[-1.17  0.67 -2.28 -0.77 -0.70 -0.32  0.05  0.36 -2.52 -1.22 -1.26  1.37
 -2.62  1.92  0.51 -0.38  0.67 -5.34 -1.59 -0.30]
(85)
[ 0.56  1.42 -2.04 -0.87  1.91 -0.06  2.35 -0.58 -2.01 -1.19  4.37 -0.44
 -4.23 -1.15 -0.99 -0.10  0.33 -1.60 -5.40 -1.20]
(96)
[ 1.88  1.78 -1.73 -0.90  2.48 -0.73  2.71  0.10 -1.39  0.26  1.66  1.58
 -6.29  0.01 -1.75 -0.97  0.78 -4.26 -3.99  0.58]
(96)
[-1.75  2.79 -0.74 -0.56  0.40  0.16  2.07 -0.46 -1.50 -1.14  2.95  1.23
 -2.96  3.31 -1.83  3.47  1.18 -2.31 -3.98  1.54]
(86)
[-1.42  3.20  0.00 -1.34  0.34  0.16  2.64 -0.62 -1.20 -0.63 -0.51  0.38
 -0.95  1.16 -2.05  0.01  1.19 -1.71 -3.23 -0.43]
(86)
[-0.92  0.90 -2.69  1.82  1.42 -0.93  2.94  0.80 -1.82 -2.06  3.19  0.39
 -3.83  0.65  1.25 -1.30 -0.33 -2.47 -2.99  0.41]
(96)
[-1.34  1.47 -1.29 -0.75 -0.68  1.60  0.03 -0.34 -2.35 -1.49 -2.80  1.61
 -2.20  0.86  1.00 -0.11  2.02 -1.78 -5.26 -0.11]
(86)
[-1.33  2.00 -2.14 -1.54  1.25 -0.24  1.76  0.12 -1.88 -1.05  0.57  1.26
 -3.67  2.66  0.42  0.24  1.91 -2.25 -3.92 -2.70]
(85)
[-2.45  1.49 -1.37 -0.77  0.12  1.00  1.13  0.18 -1.75 -0.50  0.74 -0.45
 -2.14  1.24  1.62 -2.28 -0.27 -2.74 -1.73  0.34]
(96)
[-1.63  0.91 -1.23  0.02  0.28 -0.08  1.02  0.22 -3.54 -1.24 -2.78  0.13
 -1.77  0.82 -1.03  0.10  1.55  0.29 -7.83 -1.63]
(86)
[-1.66  2.47 -2.05 -1.63 -0.90  0.82  3.86  0.26 -2.25 -0.10 -2.18  0.79
 -2.92  1.30 -0.42 -0.35  1.25 -1.61 -4.52  0.25]
(85)
[-1.34 -0.41 -1.73  0.26 -0.95  0.93  1.55  0.08 -1.71 -0.87  0.00 -0.03
 -4.52 -1.79  1.02 -0.01  0.48 -0.21 -2.88 -0.10]
(97)
[-2.13 -0.55  0.36  0.34  0.74 -0.15  2.37 -0.03 -0.02 -0.72 -2.12  1.01
 -2.61  1.46 -0.89  3.14  1.10 -0.11 -3.09 -1.05]
(86)
[ 0.30  2.66 -1.23  1.36 -0.01  0.30  0.88  0.87 -1.68 -0.55  0.76  1.22
 -2.24  2.51 -0.59 -1.19  0.25 -2.93 -1.89  1.34]
(96)
[-1.06 -1.10 -3.45  0.03  0.62 -0.08  0.44 -0.72 -0.57 -0.92  2.44 -0.62
 -2.14  0.86 -0.96 -1.09  1.07 -3.88 -1.82 -0.44]
(96)
[-1.29 -0.19 -5.98  0.14  0.64  0.45  1.63 -2.35 -3.11 -1.49  0.39 -1.06
 -0.70  1.11  0.42 -0.57  0.68 -0.88 -4.90 -0.12]
(96)
[-1.34 -0.20  0.17 -0.21  0.50  0.12  1.63 -0.12 -0.36 -1.38  0.66  0.66
 -1.31  2.27  1.25 -0.70  2.23 -1.39 -6.21 -0.15]
(96)
[-0.55  0.44 -2.83 -0.59  0.22  0.31  1.32 -0.60 -2.84 -0.75  1.11 -0.37
 -2.37  1.97 -0.39 -0.72 -0.17 -2.78 -4.05  0.10]
(96)
[-1.59 -1.07  0.51 -0.63  0.98  0.72  2.07 -2.08 -1.09 -2.28 -1.74  0.10
  5.67  0.47 -0.43 -1.33  3.02  1.25 -3.80 -0.61]
(86)
[ 1.57  1.43 -2.20 -0.40  2.55  0.77  2.04  0.85 -2.07 -0.49  0.84 -0.09
 -4.40  2.33 -0.52 -1.27 -1.10 -3.76 -1.46  1.76]
(96)
[-0.40 -1.16 -2.86  0.27 -2.51  0.79  0.64  0.73 -3.26 -1.27  1.57 -0.74
 -0.59  0.18  2.52 -0.34  1.92 -3.30 -4.28 -0.74]
(96)
[-0.72  2.11 -0.47 -1.43  0.73  0.42  1.44  0.80 -0.58 -0.59 -4.44  2.37
 -2.92  2.82 -2.21  0.24 -0.53 -2.33 -0.81  0.68]
(86)
